Every row comes from one small tree of marks. Brackets hold a mark, then the marks that hang from it, in alphabetical order. Every link used is in the known rows. Which tree was each row made from?
Each row is shifted at random along 5 fixed directions that mean nothing.
Known rows:
{dutem {gabig {gufiso tupa} kurom}}: [ -44  173   10  140  170  -29  -38   76   10  208 -100 -143  175  -34
 -226   44  108   29  -58 -192 -123  110   61  -16 -265  199   79  149
  -64  -10  -38 -356  -95  182   13  -51   74  -59   18 -367 -302 -111
  170   86   54 -259   81 -115   63   34  -24]
{dutem {gabig {gufiso tupa} {misuteg timu}}}: [ -67  317 -136   98  -33 -108    7   48 -177  175   12  -67  140   60
 -191  165  127   -7 -145 -103 -195   85   73   73 -243  279  229  322
  -21  189  -29 -139  -93  147  -67   30   97 -144   60 -496 -121 -166
  339  172   72 -124  -41  -96   60  -45  -26]
{tupa {votob bunob timu}}: [  -2 -189  -77 -100   19   29   -7 -167 -164  -40 -111   76 -109  -76
  305  245  122  403   -3  126   52   21  -36   99  141 -108  -17 -165
 -130   58  -45  252   28    0  -53  104   97   30  150   51  115  129
   81    5 -112  114  -11  287 -123 -121  103]
{timu {gakin delu} {misuteg {tupa gufiso}} votob}: [ -75  184   13   -8 -296 -169   38   41   24  -89   75  101   38   69
 -144 -178  -44 -304  -79  -14  -45  -29  -69  -42   92  145  198   32
  112  125   60    2  130  -51   -6  -46 -116  -57   10  -72  149   17
 -139  117  195   97  -46  -98   -5   37   21]
{gabig {gufiso tupa} {kurom {mupam delu} {neza dutem}} misuteg}: [  29  158 -107  -94  -22   61  154  311 -140  -31  -67   25  -63  159
   84   58  -87  148   14  -10   53   34 -157  108  -73  -86   -7  214
 -172  -96  122  -18   47   34   11   53   45  -87  -51  -12 -106  -35
  297 -185 -156   11   97  114  -16   -9   -8]
{delu {bunob votob} dutem timu}: [  47  181  -33 -169   47   40  -27   -2  113 -227  199   29  -31   62
  -50   37  -57 -218  -13  180   48  -72  194  -49   58   15 -111    9
  145   15   -8   32    4   20   12  -66 -100   73  -22  144  138 -132
  116   47 -156   61  -59  -80  -63   15   64]
{timu {gakin delu} votob}: [-218 -154  143  200  254  230   54  208  -92  266 -169 -164   34  -61
   16 -234  186  462  204   54   71  169   -9 -259 -140    3  -52 -246
   55 -274  -48 -392   52  301  -15  320   89  -80  189 -296 -168  118
  -74   44 -101 -176   56  193  121 -105    5]
{gabig gufiso {misuteg {timu votob}}}: [  -8  264  -25 -194 -192   40  167  116  -88 -210  200  140   74   97
   83  -81 -172 -145  -73  154   -5  -45 -119   86   54  122   59  238
   66   59  136   96   14  -22  -47    7  -92  -85   38 -101  248  -34
   66   -1   93  158   25   34  -76   96   59]
{mupam {delu timu} gufiso {kurom neza tupa}}: [ 227  -33  -59  156   -4  182  145   70 -301  147  -62   42 -123   39
  269 -107   68  306  154   22   75   -6  109   -4   99 -106   66   89
  165   42   63  274  -45  -14    0  218  191 -131  -24    9  131   -1
   69 -130  -54  226 -187  186   -6  -69  -29]
{misuteg {tupa gufiso {votob bunob timu}}}: [ -31  -53  -98  303   40   68    3 -129 -196  196 -124  -41  181  -36
   29   25  195  235   28 -108 -141   40   47  -86  -99  103   69  108
  112   49  -97   16 -121  144  -20  254  223 -110  137 -277   19 -109
  -14   46  221  130 -204  209   89 -110  -79]
{mupam {delu {bunob votob} dutem} {gufiso tupa} kurom neza}: [ 253  112  -21   -1   -3  -29  -63  -64   11  -11   69   85  -76  116
    1  241  -29 -114  -40   18   27   -8  255  151   26 -132  157   65
  -29  324   87  244  -29 -225    8 -219  104    4 -134  127   47 -117
  257  -26  -93   82  -11 -192  -69   15  -93]
{votob {timu {gakin {delu {bunob dutem}}} misuteg} tupa}: [ 118  -71  -22  174 -127   48   25  -77  -33  -84   58  -34   37  -82
  -37 -300  -53 -199    2  -15  -27 -237   97 -170  110  -91  -57  -43
  278  -64   62   93   -2   17   80   93   27   68  -58  183  104  -16
 -379  -42   68  208 -239  -81  124  -31  -71]
{tupa gufiso {votob misuteg timu}}: [  10 -334   62  -12  111  -78  -42 -185   38   -3 -141   43  -73  -74
  170   83   33  262   70   39   97   78  -84  160   39 -156 -104 -244
 -135  -56  -88   68    5    2  -55  -51  -14   67   78  113   26  119
  -91 -100   20 -100    5  134 -188   52   60]
{timu {gakin delu} {votob bunob misuteg tupa}}: [-279 -199  157   32   24  231  -13  234   33  230   52 -200   99   -1
   83 -125   82  111   97   26  263  113 -164 -148  -99   51  -35 -195
  -40 -330  -10 -308   58  -74  -54   79 -115  -68   19   23 -208  183
   12   72  -31 -144  180   60  169   57   13]
{kurom {mupam delu gufiso} {neza {dutem gabig}}}: [  24   69   39  294  200  101  143  190 -128  381  -90 -166   22   69
  -46 -155  199  237  138 -187  -19   78  -15 -199 -307   63  113  170
   -5  -83  -66 -149 -102    6   14  221  157 -162  -18 -228 -199  -38
  108  -95   36  -57  -79   31  148  -20 -158]
{dutem {gabig {gufiso tupa} misuteg}}: [ -49   94  180  115  208  -42   -2  210  282  133   79 -228  315  -15
 -320 -251  -96 -249   63 -223    1   80  -75  -22 -409  188  -90  202
   -6 -271  -57 -589 -148   40   36 -175 -157  -93  -88 -210 -256 -170
   55  -32  194 -410   99 -271   60  329  -80]
{bunob {dutem {gabig kurom}} {votob timu tupa}}: [ -35   16    7 -272  -88  420  -17  156 -181 -116  269   74  207  -96
  321   17  -72   31   31   34   26  -50 -137  -64  -29   68   -9  198
  -32 -167   71   28  -63 -154  -77   78  -82 -211  105  166   78   46
  147   10   95  264  191  126  169   70  -49]
{delu {bunob dutem votob} timu}: [ 123   46  -75  284  285  -86 -121 -204   10   56 -215 -105  -94 -119
 -305  156  195  156  -26   20 -259  -93  397 -169  -46 -117  -37 -139
  186  117  -94  -51  -37  314  107  174  289  204   58 -218  -98 -223
  -41  115 -237  -56 -208  -95   64 -287  -38]
{tupa gufiso {votob {bunob dutem} misuteg {timu {gakin delu}}}}: [  59 -121 -119  339 -137  -31  -44 -181 -196   95 -132  -46  103  -78
  -34   18  142   17  -72 -199 -186 -150  133  -78   64  -95  135  -10
   47  158  -43  134  -24  108   20  192  156  -42   72  -32  -11  -37
 -169   43  210  227 -279   60  135 -224  -74]
{gabig {gufiso {tupa votob}} {kurom neza} {misuteg timu}}: [ 260 -184   52   66  102 -110   94  -89  151 -254 -160  106  -21  -58
   20 -292 -365  -23  107  -63  -46  -89  -70  180  156 -314 -369   10
   44  -89   89   83  -33  160   89  -62  -12  116  -89  148  111  -40
 -385 -316   43   -5 -116   59 -226  118   41]
{misuteg timu {tupa gufiso votob}}: [-215   67   81  -46  117  236   27  170  -71  124  113   46  250   75
  150  -42   48  197  154   93   54  248 -213  -54 -261  312   -3  226
   19 -156  -72 -209  -92    6 -129  165  -28 -260  157 -244  124  -69
  195    8  224  -21   87  226   50  177  -95]
{gabig {gufiso {tupa votob}} kurom {misuteg {timu gakin}}}: [  14  170   37   70  -88 -116    1   54  187  -39   21  -48  198   66
 -286  -78 -189 -335 -118 -130 -124  -20   19  119 -114  126   14  240
    1   32   58 -216  -91   94   25 -159  -81  -49  -65 -204    7 -187
   11    7  215 -154  -14 -208   16  157   -4]
{dutem {gabig {kurom mupam neza} {misuteg tupa}}}: [  31  173  -33   -9  -54  100  132  204 -232   38  -16   61  -66   20
  198 -107  -17  139   25  -24  -26  -23 -127  -15   65   24  -66  244
  -18  -16   33   82   13   99    9  216   36 -165  -21  -69   17   67
   74  -32  -61  152   17  238   52  -76   73]
{bunob delu {dutem {gabig gufiso}} {votob timu tupa}}: [ 298  -78  -75   27   17 -362 -156 -448  245 -256  -18   94  -40 -221
 -318  117 -226 -431 -242 -216 -288 -285  192   69  207 -253    7 -100
   11  248   18  270  -96 -194  131 -337   13  361 -192  268  -60  -87
 -342    1   76   57  -33 -416 -107  -56  -37]
{gabig gufiso {misuteg {tupa {votob {bunob dutem} timu}}}}: [ 189  101  -74   99 -136 -138   11 -175   48 -160   79   66  144  -18
 -127   28 -191 -345 -191 -102 -193 -226   34  103   60  -13  -19  247
   72  169   57  199 -115  -70  103 -111   53  105 -119   20   92 -155
 -148  -26  219  182 -119  -69   -2   31  -29]
{kurom mupam {neza dutem gabig}}: [  96   50  -99  102  195 -364   34 -208  223   19 -279   -9 -316   11
 -302   60  120   84  -56  -61  -93  -71  -23  -67    3 -118  -32 -126
  -69   86  -95   48   82   35  114   10  139  317  -47  -86 -198   -1
 -164  -46 -235 -127 -109 -101 -119 -138   38]
{neza dutem {gabig {kurom gufiso tupa}}}: [ -30  275 -124 -214   10 -124   53   96  158   16   37   28 -123  126
 -169  175   19 -133 -111  -21  -22   13 -145  -27  -87  144  121  176
 -142   18   35  -54   58 -195   45 -104  -20  129  -43  -61 -169   -3
  182   63 -112  -56  140 -113  -25   30   41]
{tupa gufiso {votob {bunob delu {dutem gabig}} misuteg timu}}: [ 110  -47 -161  -77 -215 -280 -161 -333  -34 -118  -20   94  -51  -95
  -14  425   38 -182 -252 -164 -195 -141   91  174  166 -128  247  -26
 -242  360  -70  361  -32 -256  -22 -202   -5   62  -28  233   64    6
   73   78  122  146  -47 -155  -69 -127  -14]
{gakin {delu bunob {dutem {gabig kurom}} timu}}: [  16  156  -21 -259   60   27   -8   36   92 -112  227    5  -62   91
   51   87 -100 -250 -136  150  118   34  164   46   86   53  -85   13
  -99   45   -4   11  -59  -45  -17 -299 -186  102  -91  220  -23   70
  132    5 -169  -56  101  -70 -140  101  131]
{gabig {gufiso {tupa votob}} {kurom {mupam {delu dutem}}}}: [ 273   64  -24  454  142 -233    4  -99  189    3 -193 -120  106    4
 -437 -219 -158 -352  -43 -368 -216 -166  277  -24  -65 -118 -159  143
  164   99  -28 -123 -178  292  188 -111  100  101 -202  -94 -174 -264
 -280 -173  145 -126 -292 -210   -6    1  -77]
{neza dutem {gabig misuteg} {kurom gufiso mupam {tupa votob}}}: [ 103 -140 -222  302  270 -249   82 -105   30  217 -448  -55 -353   31
 -284   80  166  357   66 -209 -243  -12   44 -158  -45 -335  -57  -94
  -57   19 -106   -8   70  228  111  248  330  259   73 -174 -328  -33
 -189  -93 -298 -110 -219   39  -10 -352  -28]
{delu {bunob votob} dutem {timu gakin misuteg}}: [  58  -32  106 -116  -43  200   62  111  122 -264  197    8  -37   35
   60 -386 -138 -194  213  188  147  -93  123 -154  126 -134 -198 -133
  283 -195   72  -28   83   53   21   67 -178  -35   -5  329  300  -55
 -213 -112  -93  119 -128  -71    5   78   -7]
{gabig gufiso {kurom neza} {misuteg {tupa votob}}}: [-197   16  162  137  327  376   87  426 -123  371 -111 -132  139   74
  127  -96   49  498  172   36   77  274 -123  -77 -293   90 -185  144
  -86 -370   -6 -471  -95  307  -16  265  113 -189   87 -398 -257    9
  277  -21  -43 -216  262  368  141    2   55]
{misuteg {tupa {votob {bunob dutem} {timu {gakin delu}}}}}: [ -51   66  -60 -184 -223 -190 -147 -146   88 -102  112   87  -23   13
  -39  366  -37 -265 -281   38  -22  -81  -30  130  127  112  150    7
 -187  240  -12  234   36 -288   -3 -249  -83  120  -85  132   44   61
  138  175   38   84  109  -73   -7   -8   62]
{delu bunob dutem {timu gakin {votob {misuteg tupa}}}}: [ -97 -264   98  131  144  273   71   64  -63  101  -43 -107 -153   57
  128 -296   72  269  274  228  204  128  143 -164   65 -151 -239 -343
  250 -214   -8  -70   68  260  -14  226   67   43   40   43   16   94
 -249 -108 -260  -75  -92  159   34  -91  -15]
{gufiso {tupa {votob {bunob dutem} {timu misuteg}}}}: [ 181 -246   -2  316   -9   10  -34 -140   14 -107 -143  -95  160 -184
  -87 -274  -25  -13  158 -189 -140 -219   67  -99  -56 -187 -154  -27
  249 -120  -39  -21  -52  156  101  181  109  -36   44   56  110 -159
 -385 -166  167  110 -361  -23  115   -3 -166]
{gabig {gufiso tupa} kurom misuteg}: [  63 -161  188  -17  329  -50   12   85  314  -78 -127  -74   67  -70
 -119 -176 -233   24  108    3   86   80 -114  139 -127 -137 -305 -102
  -91 -299   58 -369  -26  122   88 -206  -78  150  -93   28 -183  -30
 -156 -221  -70 -383  181 -104 -159  261   10]
{delu {timu gakin votob}}: [-264  371  -27 -297 -328  162   43  273 -125  -31  265   -3   58  153
   58  109  147  -80  -83  191  122   71  -31  -50  -52  378  295  142
   30   11   20  -99   89  -61 -140   54 -166 -255  143 -200  185  -24
  479  269   15   71  106   12  119   35  107]
{dutem {gabig gufiso {kurom tupa}}}: [ -62  112   38 -114  134   55   13  166  -68  200  -59  -29  -48   -2
   88  161   77  226  -23  -19   30  161  -53   43  -73  130   23   60
 -207  -27   -4 -145  -25   39  -12  -50   29  -32    7 -155 -214  118
  272   83 -128 -171  284  108  -14   -8  115]
{gufiso {tupa {votob bunob}}}: [ -15 -135  114   38  159  -40  -70   10  259  -58  -45 -102  186  -85
  -94 -101  -51  -39  134 -116   65   15 -117  -12 -163    6 -186  -30
   -9 -218  -92 -269  -33  -21   35  -51  -98  -23    8   47  -36  -93
  -56  -73   95 -185  -19  -35  -25  205  -49]
{gakin {delu dutem {timu misuteg {votob tupa}}}}: [ -30   74 -189 -160 -231  -27   31  -41 -269 -136   69  132 -254   86
  154  103   61   54  -97  235   70  -20  160   40  275  -54   67 -155
  114  180   36  295  137  136  -66   13   -2   67  105    9  111  148
   81  125 -242  181  -79  168 -102 -227  194]
{bunob {dutem gabig} {votob {timu gakin}}}: [  46  -64  -43   91   27 -116 -137 -244 -102   85 -170  -14 -144 -169
 -102  244  208  197 -101  -61 -231  -71  206  -39   54  -76  169 -182
  -63  244  -65  135   31   83   16   79  186   82   96 -144  -70   30
   -3  184 -109    5  -24  -74   72 -282    3]
{votob {bunob delu {dutem gabig}} {misuteg {tupa gufiso}} timu}: [-168 -332  191  182  310  358  -73  156   53  294   37 -249  309 -130
   53 -175   63  172  247 -108   75  152 -127 -198 -367   30  -81  -34
  -24 -434  -96 -410 -180 -113  -28  124   -8 -155  -24   67 -197  -26
  -76 -159  183 -176  122  -62  257  181 -305]
{votob {bunob delu dutem} {timu gakin misuteg} {tupa gufiso}}: [-113  -92   10   59 -105   69 -113   21   -3  122  -27 -122   62  -70
  -63   71  142    3    5  -33  -13  -21   21 -103  -81   42  199  -92
    9  -95   -8 -102  -13 -128   -9   40   23  -66   -8   50   -1  -50
   69   71  104   -8   29 -162  228  -35 -140]

Which tree is each row?
[ -45  -69   52  117  -56    0  -27  -40  172   16  139  -51  211   58
  -88 -182 -109 -349  -11 -109   43  -20   12  -57  -21  106  -63   62
   69  -39  -50  -66 -105  -91   17 -135 -138  -18  -95  118   27  -37
 -167  -31  304   34  -87  -50   43  153  -51] | {misuteg {tupa gufiso {votob bunob {timu {gakin {delu dutem}}}}}}
[-114 -247  227  -19  255  -98  -59  -92  352   67  -87  -55  -11  -29
  -78  -23  -66   55  119  116  126  190 -155   38  -98   40 -149 -231
  -64 -147  -65 -152  -28 -141    1 -191  -58  164  -80   28   -9   50
 -194 -104   10 -310  155  -96 -119  243  -77] | {misuteg {timu {votob bunob}} {tupa gufiso}}
[  -7  247 -157 -135 -288  -44   91  -77 -270  -87  264  222  -35  146
  144   15  -88 -277 -203   74  -20  -15  -16  103  219  169  176  197
   21  371  116  402   58 -105  -89  -57  -62  -23  -59   19  107  130
  -22   87   67  284  -26   33  -79  -79   44] | {votob {misuteg {timu {gakin {delu {dutem {gabig gufiso}}}}} tupa}}
[ -86  389 -116 -288 -318   85   55   89 -213  -95  323   86  -12  141
  132   72  112 -198 -119  119   50    1   84    0   71  315  251  211
   38  215    8  150   41  -56 -119  -12 -151 -214   84  -53  207   11
  349  208   28  189  -14   21   26  -18  106] | {delu {dutem gabig} {timu gakin}}
[-118 -161   56  -51  -62  347  -55  117 -146   24  118  -36  105  -87
  200  -36   63  158  114   70  102  -43 -108 -110  -55   -5  -13  -54
   75 -230   38  -42   48  -61  -64  229   -9 -137   95   87    5   47
   47   50    7  139   83   90  236  -40  -73] | {bunob dutem {votob misuteg {timu gakin} tupa}}
[-128  264 -120  141 -233   33   26   61 -260  140   49  -17  156   60
  -52   34  218  -29  -90  -94  -78  -18  -13  -88  -98  258  259  214
  152   99  -22  -48   13   88  -72  204   76 -198  135 -349  -34  -80
  190  236  197  144 -112   76  156 -115   15] | {timu {votob misuteg {tupa gufiso}}}
[ -16  278 -118 -216 -554   39   92    0 -164 -271  329  217  211  124
  226  -22  -77 -396 -109   -9    5 -141 -205   80  164  232  258  378
   44  223   94  346   57 -297 -126   61 -200 -307   61  170  476  -60
   90   67  407  486 -160   49   15  107  -20] | {tupa gufiso {votob bunob {misuteg {timu gakin}}}}
[-181 -421   39   83  149    1 -144 -126   34  283 -222 -167 -113  -95
   55  231  217  366   38   31  144  164   -8   32  -18 -128   68 -426
 -183 -143  -78  -85   10  -92  -59   -9   73  113   -5   75 -219  141
   46   28 -119 -250  141  -44   33  -86  -32] | {votob {bunob delu} misuteg {timu gakin} {tupa gufiso}}
[ 142  184  112 -342 -130  108  130  173  113 -297  342  152   61   68
  225 -246 -279 -437   59   23  172  -93 -172   59   94   82  -99  256
  -22  -33  103  125   -7 -271   -3 -227 -326 -135 -161  421  220   55
  -39 -187  133  175   97  -66  -92  326   -1] | {delu {dutem {gabig {kurom {mupam gufiso}}}}}
[  76  244  -86  -32 -476 -290   45 -183   -9 -235   54  151 -101   24
 -128  -54  -32 -391 -207   10 -117 -236    0   25  302   74  241   26
  178  353  115  363  177 -135   59  -26  -18   56  -46    5  298    6
 -231  163   97  284 -180 -136  -28  -89   67] | {timu gakin {misuteg tupa} {votob bunob}}
[-101   18  -34  178  192  259   93  290 -288  278 -154 -144  106    6
   86  -65  114  424  165  -69  -70  196  -11  -59 -255   61  -42  194
  -35 -165  -11 -294 -100  360  -66  298  158 -256  105 -362 -179  -65
  205  -91  -80 -138   19  160  156  -78  -99] | {dutem {gabig {gufiso tupa} {kurom mupam} {misuteg timu}}}
[ 249  -62   43   22   42   99   91    5  110 -265  105   79  124 -106
   53 -469 -343 -297  136 -208  -81 -200   26 -116  170 -210 -304  124
  164 -118   25   35 -125   35  122   15 -136  -46  -68  336  157   -1
 -449 -235  191  191 -133   36  -47  105  -13] | {bunob {delu {dutem {gabig {kurom {tupa votob}}}}}}
[  20 -141    6   75  190  -65  -96 -166   43   39 -118  -22 -231  -24
  -62  126   75  167   14  191   -2   14  219   -9   54 -148 -135 -287
  100   50  -39   91   38  142   49   12  143  229  -26   -9  -38   21
  -82   34 -313 -103  -42   -8  -51 -169   38] | {delu {bunob {votob {timu {misuteg tupa}}}} dutem}
[-132 -196   -5  175  164  538   43  250 -227  150  166 -130  277   22
  246 -287   45  183  270   22  162   65   26 -269 -161  -52 -213   36
  222 -407  -18 -234  -99  155  -78  331    3 -209  105  101 -102  -28
    1  -97   62  161  -88  237  218  -21 -121] | {gakin {delu {bunob {votob misuteg timu {tupa gufiso}}} dutem}}
[  98  -76  101   89  -66 -191   24 -171  134 -130  -72  108  -57  -60
  -82 -273  -98 -113   37  -20  -52  -86  -51    0  142  -66  -72 -113
  152   58   13   86   81   34   70   17  -24   74    3   25  197   32
 -423  -29  113   28 -131   -7 -103   44   30] | {timu gakin {misuteg {tupa votob}}}
[ -81  146   72   63  -45 -105    9   26   46   37  -18  -12  -10    8
 -171  -84   56  -50  -37   60  -35   -1  -30  -59  -72  159   73  -12
  146   21   -6 -109   62   67   30   43   19   14   29 -270   30  -12
  -65  127    9  -82  -12  -49   29   13   31] | {timu {misuteg tupa} votob}
[-176 -164  185 -197 -157  269   -9  225   56  -37  153  -26  115   -2
  228 -140  -25  -29  198   50  258   53 -294  -69  -27   31  -20  -89
  -47 -294   52 -130  110 -254  -68   12 -197 -170   14  296   67  113
   -2  -46  119   40  210   44  146  184  -88] | {timu gakin {votob {bunob dutem} misuteg {tupa gufiso}}}
